Each row has a class, written after it.
[ 512   99 -145   51  440  179  425 -257  114  145 -219  148 -105  -39
  189  112  899  274  291  269  536  190 -214 -150 -154 -182 -140  -40
 -329 -206  148  -18 -439  -82  -21  223 -357] | Zupi
[-136  237  484  235  391  228  601 -490  -20  -42  193  139 -406   42
 -138  377  442  121  -49  560   91  138 -261  294  115   74 -246  535
  605  169  196 -346 -227 -119  219  110  129] | Ret
[-194 -281 -183 -178  306 -227  -44 -219 -351  368  -24  454    4 -191
  399   46  107 -428  -99  320  673   37  353  160 -167  -78  -15  104
  346  -73   81 -381  120  116    6   14   99] | bopu
[ 113  -43  137  155  505  294  184 -762 -329  113  157  479 -147  -44
  105  291  387  110 -113 -166  595 -124 -121    2 -295 -146  178  334
   26 -156  100 -249 -292  111  104  134   -3] | sog
[   9  108   86  235  362  480  374 -324   39   52   10   73 -210  -72
  -71  408  575  141   87 -204  278  -29 -252   39  -55 -104   -2  308
 -111 -135   52 -153 -232  -47    7  234  -27] | Tifu
[ 213  283  148  171  688  -23  387  -13  106  107  189   56  180 -218
  407  339  446   52   39  -46   58 -164 -179  219 -111  -66 -121   32
 -187 -147  -76 -219  -85  -87  -63   61  -76] | tet
[-164  188   41   99  637 -153  342 -216 -130  147   52  197  228 -245
  305  307  349 -103   38  187  521  -63   62  100 -235 -283   23  107
    8 -107   34 -359  -68  -46   69  -61  -15] | Kizav
[ -85  -50   29   11  387 -233  199 -164 -172  183  216  279   -2 -232
  260  330  176 -262 -180  143  381  -32  126  343 -105  -42  -79  197
  375  -24   37 -370   44   37   40   24  130] | rubem
[ 178 -423   82 -109  375  123   37 -635 -321  356  133  678 -522  -16
  125  176  357  -83 -195 -153  532 -112    9   91 -122   90  159  301
  400  -95  101 -174 -134  327   29  163   59] | Tifu
[ 114  -41  -69  121  717 -124   37 -326 -244  342  217  479  271 -230
  390  175  209  -93 -127  -72  589 -285  123   62 -337 -238  142  102
  -27 -167  -15 -320  -40  141   71  -83  122] | Ret
[-182   39  -75  -60  297 -246  211 -134  -56  159   28  250   47 -163
  297  269  176 -276  -14  376  507    0  157  293  -95 -160 -109   84
  157  -58    4 -372   46  -73   -3  -14   71] | tem
[  46 -113  214   -2  183   54  370 -483    4   88  -13  300 -527   24
  100  345  489  -77   -3  259  447  135  -97  195   34  -16  -85  318
  372   30   66 -256 -191  -20   80  102  -79] | Kizav
[ 411 -268  283   -4  342  121  169 -771 -292  137  159  529 -701    6
  282  275  376   32 -190 -276  109  -18 -243  205  -14  185  -33  365
  588  -19   18 -226 -219  172   76  138   64] | Kizav
[ 293  227   49  174  845 -106  260 -359 -202  252  138  195  306 -252
  523  259  476   91  -20   88  300 -118 -165  139 -280 -198  -64   81
    5 -270  -53 -370 -117  141   -6  -39    7] | Ret
[-241  383 -134  -24  291 -270  577  144  220  -24 -269  -92  261 -194
  125  144  435 -162  360  897  628  219  197  295 -117 -468 -378 -114
 -130  -70   27 -351  -63 -282  -30  -10 -252] | kofe
[ 120 -244  433  -32  333  209  311 -700 -283   87  228  394 -653   32
  142  393  437   59 -187  -70  197  -13 -225  207   20  185  -24  364
  638  111  115 -272 -155  160   80  130   12] | Kizav
[ 181 -374  -48    9  412 -189 -120 -348 -398  365  481  615  -23 -232
  296  187    3 -347 -349 -359  255 -329  195  287 -222   73  224  418
  280 -106   26 -299   55  316  -30  -93  357] | Gor
[-421  517   39   95  232 -125  503  -37   91 -209  -48 -222  254 -252
   94  431  229 -158  201  586  344  111   62  350  -37 -442 -226  142
  -72  -34   -2 -495  -50 -321  -60  -85  -61] | sog
[ -71  220  367  227  473  308  432 -621 -124  -77  136  258 -310   21
  -18  457  427  224  -16  137  266  -85 -263  146  -52 -160   76  333
  252    6  100 -316 -242  -96  137   93   -1] | tem
[  -2   95  -70  -61  438 -377  326  -51   61  183  -86  143   -9 -186
  466  223  421 -199   34  459  576   34  129  274  -44 -168 -262  -21
  203  -28   31 -347  -14  -73   39  -12  -38] | Kizav
[ 217  -55  207  124  515  284  256 -567 -145   93   71  404 -333    1
  126  326  556  232   13 -196  340  -93 -221   93 -147  -97   72  238
  100 -144   75 -152 -214   81   79  206  -80] | bopu
[ -62  300   15   45  514 -159  410 -134  -27   78  -86    9  247 -217
  311  250  455  -41  234  528  563   92    5  192 -173 -347 -274  -66
  -65 -136   54 -420 -101 -178    8  -23 -129] | rubem
[  30   61  335  197  462  221  339 -654 -135   35  137  352 -348   -5
   73  454  400  219  -30  -49  336 -110 -271   98  -33 -125   50  368
  325    9   53 -306 -227  -11   75   90    5] | kofe
[-508  342  107  122  280 -129  433  -73  -41 -183  234   14   25 -197
   99  477   80 -184   30  329  236  -70   77  365  -12 -327  -60  199
  163   88   18 -437   15 -265  -65  -45   35] | Gor
[-103  255  -46  140  112  186  453 -136  329 -120  -98   19 -176   16
 -137  450  588  166  331  452  394  147  -26  152  -22 -344 -181  152
 -117  -21   46 -170 -232 -294   19  186 -237] | zudet
[ 101  -10  105  135  469  321  221 -705 -269  127   20  423 -132  -65
  118  250  531  119    0   86  624   59 -114  -30 -302 -220   56  260
    1 -206   62 -263 -263   96  143  142 -123] | Ret
[-295 -169  571   77  171  299  318 -690 -422   28  219  356 -551   75
  -24  394  197  -38 -246  204  166  158  -86  213   56  250  -38  494
  890  274  182 -414    5   85  170   92  184] | kofe
[ 278 -135  238   42  409  244  308 -517 -117  136  113  381 -496   17
  158  225  609   24  -91   63  307  -18 -187  111  -82   19    8  267
  183  -55  103 -147 -239   88   96  162  -98] | Kizav
[ 338  203  159  190  484  360  333 -522  -86  -38  124  268 -160 -107
  122  382  606  304   28  -30  210  -20 -326  117 -180 -218  -48  258
  -35 -241   16 -248 -381 -123   69  206  -98] | zudet
[-155   43   36   -3  270  249  351 -562 -145   -5 -155  305 -184  -40
   -4  317  582  135  150  341  683  147  -53  -60 -161 -245  -12  194
  116 -127   63 -262 -243  -65   88  147 -222] | Kizav
[ 147  174  106   12   57    5  550 -338  194  -93 -129   72 -501   73
  -58  143  760   -7  169  850  417  356  -83  234   75 -164 -500  139
  213   20  138 -215 -345 -212   92  173 -258] | rubem
[ 423   42  189  113  677  176  354 -662 -234  200   68  451 -205  -66
  197  194  756  234    6   52  490   24 -297  -74 -252  -70  -79  188
   72 -184  112 -227 -377  104   89  152  -34] | kofe
[-287  551  259  188  329 -114  657  -11  125 -288  134 -207   35 -206
  115  476  308  -74  106  551   59   81 -116  436   96 -333 -310   97
   98   54  -31 -480  -89 -362  -17  -14  -72] | Kizav
[ -23  -34 -164  -43  541 -205   59 -218 -270  261   28  448  216 -257
  419  150  225 -184  -58   37  615  -92  231   78 -320 -235  104  133
   61 -200   -4 -302   26  124   26  -41   31] | zudet
[ -41  326  277  225  698 -105  394 -246 -214   15  205  130  149 -275
  332  424  296   -1  -49   22  121  -70 -110  297 -102 -225  -39  210
  186 -100    7 -391  -18  -67   32  -18  -42] | rubem
[-159 -149 -107  -23   -5  113  186 -426    5   29 -130  313 -250  -15
  -86  189  357 -123  145  332  729   65  145   87 -124 -329   19  181
   50  -76   43 -234 -204  -56   47    6  -99] | sog
[  56 -289  161   66  346  250  157 -669 -281  233  198  439 -307   -6
  -43  306  370  -20 -142  -72  511 -119 -125   58 -136  -78  125  408
  295  -62   77 -253 -179  213   63   65   73] | rubem
[ -75 -138 -128  -91  406 -319  133 -154 -191  375 -113  302   47 -168
  422   63  342 -344  -38  449  816  110  298  139 -177 -124 -159   36
  223  -63   78 -356   63  104   75   -8   -3] | Lile
[ 142  350  137  188  833   49  365 -382 -239   99  192  222  336 -254
  409  343  475  137  -28   17  307  -97 -170  157 -296 -234   -2   42
 -158 -289  -37 -342 -138   44  -23    8  -84] | Tifu
[  68  109  238   94  595 -236  363 -225 -110  147  253  254 -175 -211
  370  349  321 -137 -232  -57  158 -120 -135  340   40  -15 -121  242
  366   -8   23 -366  -19   67  -11    4  138] | kofe
[-133  -84 -172  -11  428 -321   75 -112 -100  267   98  376   60 -274
  292  247   95 -312  -99   77  389 -154  229  267 -102 -183   63  180
  202  -93  -43 -334  116   90   36 -107  105] | Kizav
[-373  283  424  154  242  273  576 -478  -12 -144  136   19 -342   60
 -199  464  447   47   46  564  252  106 -136  237   87  -98 -119  461
  385  130  191 -362 -211 -187  131   69   -6] | Gor
[-446  329  237  129  176 -126  582 -105  -16 -175  112 -157 -164 -146
  109  483  134 -236  -11  565  156  165    3  500  175 -167 -302  309
  386  239  112 -549   44 -271   -9   21   33] | sog
[  23    6  344  104  224  128  466 -516  -68  -15   85  174 -558   53
   33  339  534   48   29  356  154  105 -190  356  116    4 -227  315
  530   88  157 -277 -171  -50   88   90 -117] | Zupi
[-348   65 -252  -76  286 -191   72 -160 -210  171 -142  257  350 -165
  259  129  191 -256   89  471  856   94  369  152 -250 -334  -58   86
   23 -197   62 -395   68    2   26   21   53] | bopu
[-151  259   70    9  297 -215  494  -75   12  -63   51   26 -159 -133
  228  373  386 -171   26  518  306   99    2  376   66 -149 -311  132
  333   92   67 -396  -21 -179  -15   18   36] | zudet
[-603  196  151   25  188 -204  330  -74  -69   22   -1   23  -11 -110
  188  421   39 -226   55  590  419   44  188  326   64 -205 -119  264
  433  166   96 -535  181 -218   19  -55   38] | zudet
[ 241  160   88   43  445  128  469 -389  124   42 -106  255 -182  -53
   21  207  788  213  173  355  562   74 -183   54 -103 -289  -74  230
  -44 -238   68 -177 -398  -53   21  137 -247] | bopu
[-338 -268  106  -20 -186   21  245 -400  -11   83  -19  250 -460   66
 -237  357  236 -244   66  502  526  178  143  236   86 -148  -89  450
  342  137  138 -344   -4  -40   89   48  -11] | rubem
[ -35   -4 -135    0  699 -257   63 -149 -178  354   31  442  300 -276
  408  175  173  -98    1   -5  581 -180  171   95 -254 -268   90   75
   24 -188  -27 -325   88   42   37  -56   -5] | bopu
[-365  587  192  109  330 -171  676  -42  137 -299  -16 -176   77 -129
  127  454  324  -45  208  565  299   15  -42  315   12 -447 -222   55
  -63   40    0 -426 -112 -463  -44  -32 -133] | Lile
[ 344  277  226  162  728  293  552 -632 -113   44  -49  298 -145  -30
  145  258  833  329  124  218  526   38 -303    1 -184 -169  -98  155
   -1 -171  107 -184 -408  -16   90  159 -252] | tem
[-221  -99  181   65  234  239  234 -609 -177   99   52  409 -426   73
  -65  334  289   10  -27  175  523   -8  -61   70   -9 -125   34  381
  402   27  100 -313 -164  -13  119  122   44] | zudet
[ 125  -11  433  186  280  181  477 -495   -3  -86  284  270 -645   68
  -87  451  408   99  -95   71   58  -57 -266  353  189  -15 -152  400
  425  172   83 -250 -232  -78   90  132   58] | Lile
[-152  225  212    6  460 -157  531 -162 -139    4  106   67   15 -148
  210  359  368 -167   -3  442  393   95   61  311  -77 -117 -215  193
  154   59  106 -366  -30  -73   -8   92  -61] | Lile
[  58   -2  219   88  489  -95  306 -266 -346  103  343  287  -67 -238
  293  318  288 -220 -262  -12   91   40  -19  412  -51   44 -109  298
  379  -59   66 -367   10  182    9   65  184] | Zupi
[   8 -354  176   18  130  101  138 -591 -188  130  164  506 -524   17
   34  335  301  -70 -149   77  343   12   11  245  -30  -15    0  323
  430   77   74 -238  -96  108  103  100   37] | tet
[ 159  -24    2  -64   42  -34  266 -476  112  119 -259  230 -455   58
  140   96  674   34  183  649  636  204 -133   -3  -65 -120 -314   25
  256 -106   59 -318 -340 -176   81   82  -76] | kofe
[ 224  290  209  211  530 -123  473   68  203   14  292  -63 -113 -201
  299  383  478  -59  -38  120 -118  -93 -207  441   40    5 -306  113
   60   -5   -2 -216  -65 -101  -45   74  -36] | rubem
[-321   33  172   96  393  -93  187 -336 -386   60  273  281   -3 -204
  246  421  -23 -206 -285  -52  287 -148   88  326  -94  -99   58  353
  403   94   53 -459  111    5   -4    2  223] | tet
[  15   27  160   84  473  193  314 -640 -182  184  -55  364 -189  -22
   53  266  574   99   83  321  721   59 -127  -80 -208 -103  -52  227
  181  -77  136 -295 -278  -44  201  125  -72] | tem
[ -24 -634 -119 -165   91   27 -222 -454 -266  394  156  770 -502   26
   32   60   89 -350 -282 -105  718 -179  390  180 -113   21  326  368
  534    0   64 -102   62  452    5   48   90] | Ret
[ 255  -31  307  145  446  230  379 -486   71  132  146  356 -573   58
   78  305  588   83  -51  137  281  -45 -319  167  105  129 -131  210
  324  -25   39 -169 -248   29   97  145  -46] | rubem
[ 441 -422 -270 -120  279   25  -11 -372  -26  430 -171  554 -293  -54
  173    7  660  -44  132  113  751   40   63  -91 -220  -43  -48   51
   76 -264  -25  -56 -204  215   55  107  -55] | Gor
[ 464 -316  -45   14  524  262   84 -512 -170  295  187  646 -270  -77
  181  233  631   80 -113 -276  492 -143  -73   11 -273 -112  146  192
  -83 -238   31  -15 -271  265    1  197  -85] | zudet
[-340  -25   43   47  367 -209   60 -242 -330  215  182  341   62 -189
  291  378  -66 -274 -175   48  448  -64  197  245  -68 -124   92  318
  360    2   40 -483  194   48   -7    7  163] | rubem
[ 249  -10  138  122  650  330  248 -712 -393  174  121  470  -22 -138
   75  243  642  179   -4  -24  447   23 -195  -64 -323 -169   72  286
    3 -255  107 -242 -321  113   85  128  -59] | bopu
[ 107  225  -29   76  307  195  504 -514 -132  -74 -219   67  -73  -67
    2  199  769  118  210  628  688  291 -191  -65 -118 -327 -213   67
 -133 -144  169 -245 -413 -146   84  137 -267] | sog
[-258 -256  242   33  -23  242  137 -608 -315  -21  193  373 -437   55
 -104  391  190 -133  -68   86  397  136   53  237  -71 -148   63  356
  377   61   90 -328  -61   28   60  152  -11] | bopu
[-184    5   45  -28   10  120  339 -444   63  -66 -162  185 -327   22
  -50  323  578   52  253  533  660  253  -42   72  -25 -304 -173  141
  167  -55   44 -289 -235 -162   32   92 -231] | bopu
[ 414 -124 -202  -37  390  -62  193 -265  171  321 -171  347 -105  -39
   99   40  767  175  210  364  712   13 -105 -204 -110 -183  -43  -70
 -205 -233  121  -18 -411   21   59   80 -187] | Kizav
[ 146 -505   93  -93   79  -38  173 -406   59  295   67  481 -848   93
  112  178  508 -251 -100  223  415   51   16  180  105  199 -135  217
  484  132  102 -110  -97  154   61  147  -67] | bopu
[-402  305  288  139  351  -94  509  -88  -89  -71  171  -39  -87 -185
  134  482  170 -150  -51  415   91   44  -19  535  201 -118 -223  308
  492  138  114 -515   98 -156  -10    0   74] | Zupi
[  44  328  253  196  733 -102  529 -236 -101   36  209  108  126 -235
  277  410  470    8   26  116  202  -28 -159  214  -64 -185 -113  178
   69  -59   22 -373 -128  -36   21  -37    4] | Kizav
[-280  106  170   57  191  203  441 -429  -65  -62    6  220 -366   22
 -127  372  381   38  152  355  503  115 -133  136   88 -193  -75  325
  291   12   93 -341 -206 -139    6  176  -85] | Kizav
[ 101 -222 -136 -101  267 -381  145   12    3  287   11  307 -276 -173
  437  110  258 -426  -48  223  347   -7  272  327    9   22 -174   82
  306   46   15 -226  127   57    2  -19    7] | Gor
[-164  247    1   -4  224 -279  493  123  150  -47   47  -73  -84 -207
  223  295  354 -323   59  429  256  134   69  384   48 -127 -306  132
  203   60    5 -304    1 -130  -82   15  -48] | kofe
[-214  -63  -68    7  488  -86   84 -220 -312  242  123  321  276 -243
  219  229  125 -257  -85  104  569  -64  192  186 -269 -301   80  151
   51 -143   19 -395   77   77   44  -34  144] | bopu
[-299  431  377  241  397  -58  497 -172  -58 -100  304  -51  -42 -175
  109  478  124  -71 -107  376  -51  -34 -140  538  122  -75 -223  359
  363   88   68 -533   35 -195   24  -10  122] | Tifu
[-156 -103  109   -2  213  105  261 -602 -207  136 -177  314 -370   25
   70  183  461   57   80  488  681  107  -26  -49 -111 -108 -147  200
  414    9  167 -348 -197  -88  152  145  -95] | rubem
[-158 -289  -61   34  441 -234  -98 -314 -439  435  215  544   49 -215
  408  209  -99 -414 -285  -96  496 -203  307  280 -195   31  208  333
  433  -14   82 -394  219  219   40  -68  239] | tem
[-260  119 -105   35  482 -119  195 -125 -186  139   95  248  304 -237
  161  209  185 -249    1  249  566  -69  260  193 -285 -366    0  107
  -32 -120   31 -317    5   17   31  -53   65] | zudet
[ 184  108  -45  -36  632 -246  362 -136   -4  228  -29  274  118 -177
  397  172  484  -52   54  310  622 -115   53  147 -192 -202  -78    8
  -36 -123   39 -264 -110   34  -39    6  -66] | tem
[ 176   -9   85  108  647 -182  268 -217 -163  220  356  345   43 -207
  310  274  249 -210 -216  -30  247 -234   43  333 -148  -51   44  237
  193  -52   -3 -248  -43  194  -23  -43  123] | Zupi
[ 112   80   37  184  661  -59  208  -89 -144  246  101  237   41 -219
  497  234  373  -83  -43  -82  233 -161  -16  180 -100  -51  -97   65
   75  -71   14 -259   80   33  -14   19   -6] | zudet
[ 239   54  247  104  436  298  362 -357   57   80  -33  255 -524  -54
  147  308  665  136   44  -73  111   16 -299   65   83   57 -100  240
   91 -125   73 -121 -222  -45   39  243 -157] | rubem
[ -29 -167  267  -36  310  105  224 -538 -117  175   19  426 -441   34
   89  297  457   81   -2  228  444   29  -55  138  -42  -49   21  236
  420  -31  130 -264 -147    2   88  142 -120] | bopu
